j563j647: [ 10   2 -13   7   8   5   7  17  28 -25  10  29  13  -2 -11  10   8   3
  13 -17 -16  35  13  -5  15 -22  -4  11 -14 -13 -22 -21  26 -21 -25  -3
   7  29  -8   5  -8 -30]
j897j35: [-11 -11  -3 -13  -5  23  -3 -15  -1  11 -14  -3 -10 -10  -6  -3   1 -10
   9  -7 -16   6   1   6  17 -27  15   3   4 -10   8  11   2  -6  14   7
   0 -34 -22   6 -22  -3]
j797j21: [  9  29   4  10  -8   0   5 -21 -17  -8 -14   1 -13  18  24 -16 -12  12
   3  19  14  -5 -25  -1   9  -5  -1  19  40   3 -26 -18  12  12  -2 -18
  20 -16  -9   1 -35 -16]
j561j125: [  8  -6  -1 -16 -12  -2 -14   5  19  -9 -24  21 -15  -6   8   9  -7  15
  19   5 -13  18  11  10  -7  27   3  17 -13  17   9 -20 -23  -1  20   7
 -22 -11  20  19  17  25]
j317j792: [  8 -51  14  22  29 -30  13 -24  -4 -53  -1 -16  29  11  18  24  -3  37
 -16  -8  24 -18  -4  10  21 -26 -14  31   3  15   2 -39  11   6   6  -1
  -9  -7 -45 -12 -21  -1]
j563j647: [-12  -6 -17  -5  -8   1 -34  31   0 -57  -3  -2  32 -13 -22  22 -26  38
  -2 -21 -41  22  16 -27  50  -7  38 -16 -12 -19  -6  33  17 -26  -8  -9
  20  13   7   1  26 -37]
j839j56: [  3 -31 -21 -61  15 -13  29   9  38 -16  13  68  12  53  -8  43   0 -26
 -66  12  36 -32 -19   8 -15  43 -35 -31   2  60  11   3   2 -70  32 -38
   4 -77 -17  40  52 -34]
j579j18: [ 37 -43 -13  49   3  25  24  34  16   5 -37  49   5   2   5  37  24   6
 -38 -45  -4 -25  22  16  11  19  16  -7  26 -16  22 -20   0  36   4 -13
 -14 -13   0 -21 -39 -52]
[-15 -20 -11 -15   3 -38  44   4  19 -32  17  49  23 -37   0  -3  31  40
 -20  43  44 -11 -11  13   8  39  -3  -3  14  45  58  28  26  48  14 -10
  13  18 -19  28 -48 -18] -> j797j21
j78j573: [-12  38  15  15  -2   7 -18 -26   1 -12  18 -14  16  12   5  -1   9  12
 -13  -3   5  -1  -6 -18   1  18  -9  -4  21  25   8  -1  12  -7   6   7
  -5   5   4 -12 -29  23]
[ -8 -24  29  19  -3  14  28 -29  31   2   9 -30 -13   1 -23  -4  18  10
 -13  -5  12 -18  34   1  -9 -14 -17   5  12 -21 -21   0 -10 -19  -3  18
 -10  -6 -19  27  16   2] -> j839j56
j587j75: [  5  45   3  24 -10  -7 -24  -3  33  -2  15  19  34 -11  -8 -21  -2  11
  32 -23 -28   3  12  13  14 -14   0 -25  11  57  -8 -22  32  -6  11  16
  -2   1 -12  29  -5  27]
[ -5  22  -7 -11  -5 -17 -12  -1  -7  -6  -1 -24  11 -39  20 -14  -7  -7
  31  17 -22  35 -15  -3   4 -15  -1   7  -9 -21  16  11  26  21 -12   2
   6  30 -22 -23  -8  21] -> j839j56
[ 27 -10 -14   5   7  22  16  32   7  -3 -20  27  12  -9 -24   8  12   0
 -15  -1 -11  -1   7 -13  -5  14 -18  -2   1   8  13   6   0  14  12 -20
  -2 -23 -16   1   1  -8] -> j579j18

j767-j176: [ 42   6 -21  23 -42  29  -3  34   3  31 -10  -6   7 -18 -25  25  10 -20
  13  -9  29 -38 -31  36 -20   7  -2  10 -18  -7 -24   1  20  -5  17   1
  12 -14  25  15 -13  15]
j96-j49: [-28  45 -27  67  40   2  14  -3  22 -21   8  15 -20 -28  10  24   5 -30
  37   2  -7   6  12  14 -53  26  25  -4  47 -38 -11 -22 -12  17 -13  -5
  33   0  12  38 -19  -2]
j280-j446: [  0  -7  -6  17  33  50  -4 -26  44 -59  13  -9 -18 -10 -21 -22   2  27
 -17   6 -19  -7  -8  12  15 -14   6  -9   4  -8  18 -26  -7  31   6  16
  48   7  -5 -35 -38   7]
[-24   6 -37  -9   3  21  -2  17   0 -21  22   9   6  -6 -11 -25 -16  -3
  11   4  -3  -9 -19   2  -6  -4  36  -8   4  11 -31 -30  15 -22   0  -4
  -1  -7   2   4 -14   0] -> j96-j49
j560-j108: [-23  -9   8  -5  16   1   1  16 -21 -10  -3   6   6  -7  12   1   6   0
 -15   4   8 -15   6  13  -3  20  -6  -3   7  20   0  -6  22  -7  -9  12
 -24  11  33  -3  -6  -1]
j126-j266: [-16  13  15  31 -11  11 -18 -29 -12   4  19 -44  -9 -32   5  -6  -7 -14
   2   7  10 -34  -6   6   6 -11  13 -27  -4 -16 -23 -26 -10   2  23  -4
 -23   4  25  18 -17  -6]
j932-j554: [  9 -14  11  -2  -7   1 -28 -15  -1  -7  -8  10   5  -1   2 -18  13 -24
  13   5   1 -15 -11   7  -4   8   0  10  -2   0 -12  -6  21   0  15   9
   2  -4  11   6  -9   8]
j560-j108: [-13   5   3  -5  16  19  14  12 -11 -10   5   8 -10   4   8  -2   5  13
 -20   4 -10  10  23  24   0  10   6  14   7  20   3 -17  15  -4  -3  42
  -8  23  20  11  -7  -3]
j767-j176: [-90 -13  51 -37  77 -57   1 -67   0 -66  28  11 -20  30  55 -51 -25  32
 -26  18 -49  63  67 -70  33 -11   2 -16  38  19  51 -14 -31  21 -37   0
 -25  30 -60 -36  22 -28]
[ -8  -6  26  12  12 -42 -22 -26  11   3   0  23  18  27  -6 -37 -16 -14
  10 -21  10  21  -8  22  -5 -13 -18   8   7  19  -5   0  23  28  21  52
 -10  13  29   0 -42  -4] -> j560-j108
[ 51   3 -27  21 -51  25  -4  38  -1  37 -16 -11  10 -20 -31  32  13 -15
  15 -14  24 -32 -36  35 -22   3  -3  10 -20 -11 -26  13  21 -16  23  -1
  16 -17  33  14 -14  25] -> j767-j176
[ -1  -8   0   9 -10  -8 -21  -9   1  10  -1   1  16  -1  -5 -17   4 -19
  11  -7  16  -6 -19 -14   2  -3 -13 -11  -9   6 -10   1   3  18  -1 -26
  -6 -10   3  -9  -8   0] -> j560-j108
[-20 -15  10  19 -14   5  15 -34  -8  44  16   2   7   6   5  -6 -21   6
 -20 -15 -23 -12 -10 -33  23 -20  18   2  18  17   2 -25 -39 -17 -20  18
 -20  36   8  15   5  19] -> j280-j446
[ 25  29  -4 -31 -22 -79 -13  57 -72  57 -16  38  20  29  35   0 -17 -35
  39 -11  47  27  38  14 -48   9 -18  22 -15   8 -17  71  24   2   1 -28
 -29   1   2  50  22 -18] -> j280-j446
[ 22  45  -3 -22 -12 -11  33  19 -22  -3 -11  14   8  21  -2 -19   1  -3
 -35   3 -17  12  -7 -17   0  13  11  13  -8  -7 -31  29  19  -2   4  -5
 -18 -15  22   5  -3   5] -> j126-j266
j280-j446: [ 15  20 -11 -14  19 -25 -15  39 -26 -12 -19  11  -6   5  -8  30 -13 -22
  13 -23  42   6  21  33 -46  30 -24   3 -14  10  12  28  34   3  12 -33
   5 -40  14  11   0 -34]
[-12   1   0  -7   5  -2  -6  -4   0  -4   2   2   2   8   6  -3  -1   3
  -2   0  -5   4   6  -9   2   0  -1   2   3  -5   2  -1  -2   1  -3   1
   3   5   1  -9   3   1] -> j767-j176
[ -5  -5  -1  10  -3  15  11 -10   9  -2  -7  -4   1  -7 -12  18   8  -5
 -21 -18 -12 -11 -16  -4  12   0   4  -3   8  14   5 -28 -12 -15  -4   0
  -6  -8   7 -11   2  -7] -> j280-j446
[-13  -8  26  12  20 -31 -18 -17   2   2   1  21  25  26   1 -38 -15 -12
   1 -17   0  22   5  38  -1  -1 -21  11  17  31  -6 -12  37  28  17  61
 -18  15  36  -4 -41   2] -> j560-j108
[ 20  13  21 -20  10  14   0  -7  -7  -1 -34 -13  43  41 -11  30   2 -15
 -29  11  29  -8  16  16  29 -18  -8   5 -39  13  23  -7  -1   8   6  32
 -26   3   7 -19  12   3] -> j96-j49
j96-j49: [  2  11 -21   3 -13   8   1  -4   2 -18  51  14 -16 -16 -40 -25 -21 -24
  25 -16  -1 -28   8   1  -3  16  39 -10  10  23  10 -14  29   2  15  -7
  19   5  11  16 -15  -5]
[  4  -1  -1   4  16  -2  -7  -4 -10   5  13   0  -2   4   3 -14 -20   5
  -3   3   3   0  13  -2 -16 -10  -2  10  12  -7   7  24  -2  25   0   2
  25  23   2   6  -8  18] -> j280-j446
[-16  21 -18  15   4  -4  15   1  21   1   9  24  16  14   1  14 -30 -19
 -26   0  -7   8  18   7 -12  23  -2  -5   1   8  -4  -3  13  10  12   9
 -12  -3  -6 -16  -5  24] -> j96-j49
[ 14   6 -11  -8 -14  17  11  11   2   1   2 -16 -11 -14  -2  21   2   3
   6  10  -5 -10   2 -22   3  -3  17  -7  -8 -15   4   1 -22  -9 -11 -34
  13 -13 -25   1  28  -3] -> j560-j108
[ 35   6 -19  15 -31  24  -6  28   5  21  -8  -7   7 -19 -25  24   9 -14
   9  -3  17 -28 -23  29 -13   4   0   8 -15  -7 -13   9  20 -10  11  -3
  12 -15  25  14 -10   9] -> j767-j176
[  3 -21   4  27  64  50 -16 -21  10 -41  27  -1 -15  -6 -18 -21 -42  15
 -32 -30   2 -12   3  19 -32 -14   6   4  38  -8  47  -8  -7  43  10  -3
  72  26  13 -10 -34   3] -> j280-j446
[ 40  11 -19  14 -36  24  -2  33   3  33 -10  -2   4 -17 -23  27  12 -17
  11  -2  23 -30 -27  36 -21   6   6   7 -18  -8 -24   7  15  -6   9   0
   9  -7  26   7 -15  13] -> j767-j176
j932-j554: [ 18  -3  10  -5  12   8 -14 -27 -10 -20 -17   8  10 -14 -10  -9  -8 -27
  23  12   3  -4 -11  11   2   3  12   2  -3   3  -2  -2   0   4  17  33
  16   0  23 -23  -3 -14]
[ 26  22 -17   3  22  -9  -2   1 -44  33  22  14 -21   7  -6   0  -9  16
  18  -9 -16  11  10  13  25 -28 -29  -2  -9  -8 -19  20 -26   4 -14  -6
   0 -28 -13  -9  38  12] -> j126-j266
[-49  -8  30 -22  39 -25   2 -26  -2 -33  14   4  -9  13  33 -29 -11  16
 -15   8 -24  24  34 -34  19  -5   0 -11  16   5  21  -6 -16   8 -16  -1
  -6   9 -27 -23  10 -22] -> j767-j176

j959-j486: [  2  18   5 -19   7  -3 -20 -22  11 -40  27   9  28   4  12 -35  18 -28
  22  16  28  22 -10  18   9  -1   1 -10 -16   0  41 -36 -45   4   2  16
  45  14  -2  38 -46  20]
j454-j849: [ 10  20  -4  11 -11  44   5 -21 -16  32  -2  23   6  -3   1 -18  18  21
  10 -13  10  -7 -13 -14   5   9  -5  -3  17 -43 -17 -16   8  -2 -23  -4
 -17 -21   4  -3   0  10]
j360-j870: [ -9  12  -2  15  -5  -5 -28 -11  -1  -2  14   8   0  24 -17   9   5 -13
  -7  -3  12  -4 -12  10   3  -4   4   7 -10 -14 -20   0   2   2  11   0
  12  -1  -3  -4  -5   4]
j477-j712: [-15 -10  24  -4  -5  17   5 -13  -2  -5  -1  19  17  10  18  -8   7  16
   5  -2 -18   5   9   1 -12  -8  -3 -24  16 -16  19  14  21   6 -17  -1
 -14  -5  -6 -25   5   3]
j360-j870: [ 23 -31   3 -45   5   9  25  -3   8   6  19   1   1 -24   7  -1   2  20
  12 -17 -10 -10  15 -10  -9  20  -2 -10  18   3  32 -10   5   8 -15 -16
  16  -6   8   8  15  -9]
j911-j999: [ 11  -4   5  26 -29  21 -15  -1 -39  28 -40  26 -25 -55 -20  23  52 -25
 -15 -19  27 -17  -9 -15 -10   6  24 -35   9 -15 -25   3  -3  16 -56  11
 -15  -9 -54   7  19   7]
[ 25 -13  -1  -9  15  16 -10  -4  45 -13  -7  17  10  24  43   0  44   4
 -24 -11 -12  26 -17 -15   1  36   4  26 -20  19 -22 -19 -14  -4  -3   3
  23 -10 -18 -39  -4 -25] -> j477-j712
[ 14 -12  27 -12 -29  16 -10  29  12   8  19  -9  -5 -28  16  25  40 -16
  17 -25 -26  31 -12 -20   9  17  27  11  13  12  -2  34  -3  39 -16   4
 -12 -40 -48   1  19   0] -> j911-j999
j477-j712: [-10   3  23  -7  -8  40   2   1   1  -9 -19  22  18  20   7 -34  13  19
  28  -6  15  10   7  -4   4  20 -13  -2   8 -11  15  13  40  -1 -19  -9
 -55   3  -9 -45   3   9]
j114-j541: [ -8  -9  23   5   8 -33   2  -6 -19 -13  -8 -15   0   4  -9  13   7  -6
 -29 -11  32  30 -13  37 -29 -24 -25  18  20   7 -35 -12 -10  28  29  12
  10  -8  23   3  -9  13]
j911-j999: [ 16   2  12 -13 -17   1  -1  -1   4  -5  30  -7 -12 -34   1   2  27  11
 -12 -10  22  -5   2 -17   2   1   9  25   0  -7 -12   6 -22   2   2  16
  19  12 -15   3  21 -16]
[ 11  -8  10   5   5  -8 -14  18   0 -14  -7 -17 -19 -10   4  10  29   5
  -5 -12   9  34  -6 -11 -14  47   1 -12 -46  29 -16 -16 -10 -15  21  14
 -17   5 -11   9 -12   9] -> j477-j712
j114-j541: [-11 -15  29  42  20  19  -1  24 -26 -34  13 -23 -24  -1 -17  35 -17  16
 -27 -35 -21  12  18  -7  -6  -7   5  45  10   0   0  21 -17  14  39 -12
  41  12  -7  -3  10   0]
[-13  -7   4   4 -15   5  -9   3   3 -31  27  -3  14 -18  11 -18 -39 -18
   8  -8 -16  16  -7 -18  13   1 -13  53 -39  46   0 -14   0   7  22  11
  13 -16 -17 -15  19   1] -> j911-j999
[  6  37 -25 -23  12  24  15 -27   7   4 -29 -47  -4  12  -2  -4  -9 -15
  14  -5  33  -2 -21  24  -7  -8 -37 -20  20 -41  -2  16 -16 -16   6 -12
 -36 -15 -25   8  10 -22] -> j454-j849
[  6  -1  -1 -31   4   5  27  -4   1  -8   7  -5  -1 -20  11   2  -2   0
  21  11  -5  -6  25 -18  -2   0  16   2  -4  -8  30 -14   8   5  -1   8
  10 -34   7  -8  24   8] -> j360-j870
[  8   8  -2  19 -10  12   8  28 -41  15  23  -9  -5  20   3 -30 -35   4
   4  14   7 -40 -21  23  12 -19  10  23  43 -32  -8   6   8 -38  -8  -3
  22  13  19  -4   6 -18] -> j959-j486
[  8 -18 -26  12 -39 -35 -13 -19 -25   6  -7   3  11  16 -18 -12   5   5
 -14 -23  26  11   3  50 -28  -4 -13  46  43 -18   1 -37  -4   3  -3  28
 -13 -27  14 -18  20 -22] -> j114-j541

j957-j117: [-15  43  22 -59 -33 -32 -13 -22  28 -14  17  13   3   2 -34  67   8   4
 -51   5  -3  29 -29  14  43 -38 -35 -13 -33 -16  -5  10 -21  24 -36 -19
  -7  22  41   5 -11  12]
[ -2   2  19   6 -12  17 -25   5  21 -11 -30   8 -11   4  -5  17   5 -17
  -1  18 -13 -17  -2 -11 -19 -16  22  -6   8  11   9   2 -12 -13  -2  14
   8 -20   7 -13   7  -1] -> j957-j117
j217-j874: [ 29  -6  39  15   7 -28  13  22  28  -1 -41  16   0  33  17 -20   9   0
 -31 -12  17  18  -3 -25  50   5 -17 -11  15  20  -6 -44 -27 -44   5   3
  -7  40  10 -29  22 -18]
j817-j200: [ -8  14   6  16  36 -28   1  29  -3  -2  12  35  10 -26   6   5  27  10
 -11   0 -12   7  32 -23 -17 -10 -23   3  19  17   6 -27 -12  32  18   0
  30 -42 -40  -5 -22   4]
[  2   8 -16 -14 -10  15   8   5 -11  -3  14  -7  29  12  -3 -21  -9   7
   1 -28   4  18  -5  23  -8  -7 -15  -3  -2 -24   7 -12   3   9  -6   3
   1  17  17   0 -19  16] -> j957-j117
j703-j830: [-10  10 -13  16  12  -7   5  -9 -22   5  38  -7   9   6 -23  -8 -20 -16
  46 -14   9   3   9   5  25  -5  47  -3 -14 -23 -16   0 -12  10 -23   9
 -32   0   1  15  15  -2]
[ 28 -20  11  -2  -1 -14 -11   1  24  -6 -12  -1  -7  11  14   4  19  24
 -32  19   7 -15  -8 -19 -47 -12 -40   7  -2   8   7  -5   8   1  28   8
   6 -22   1 -13 -21  16] -> j703-j830
j753-j55: [ -1  23  18   1  40  -3  25  36 -37 -18  18 -21 -19  11   3 -22 -10  -1
  60  33 -17  -7 -12  10 -18  61  26   0  36 -74 -29   4  36  12  13  -3
  35 -40  10 -22  -3 -16]
[ 10 -34  -2  44  10  30  35  11  17 -48 -48 -24   6  -8  -4  -8  -9  -6
 -57  21  14  26  25 -16  45   9  42  -8 -12   2   7   2  -7   3   2   7
  -2  33 -16  38   4 -19] -> j703-j830
j65-j484: [ 17   6  36  -2  12  39   4  23  -5 -40 -42   2  47   8 -31  28 -20  17
 -13  10 -10  -5   8 -39  13  -3  -2   1  11 -29  20  -7 -22  28  12  15
 -10 -21  24 -13  -2   4]
j990-j369: [-13  28  -7  34  26  16  11  -1  27  24   8  16  -4  35 -18  20   1  -8
  42 -15 -36 -27   1  13  -7   0  36 -15  -4 -17  10   8 -13  -9   5  18
  21 -23 -16  28  29  26]
[-17  -6 -37  -3   3  -3   9  11 -29 -17  -3   7   0  17   2  -2  21 -21
  -6   0  -4  14   2  33  48  -4   2 -19  20  10  -1  -6 -25   0   6 -20
  -9  11   3  20 -17 -24] -> j753-j55
[-35  18  23  19  -3  -5  16  16 -70  10 -12  -8  13  -4  -2 -28  19  27
   1   4   5  16  37  18   3  -9 -43 -33  35 -10 -22 -12 -32  37   7 -22
 -25  56 -18  21 -58  43] -> j817-j200
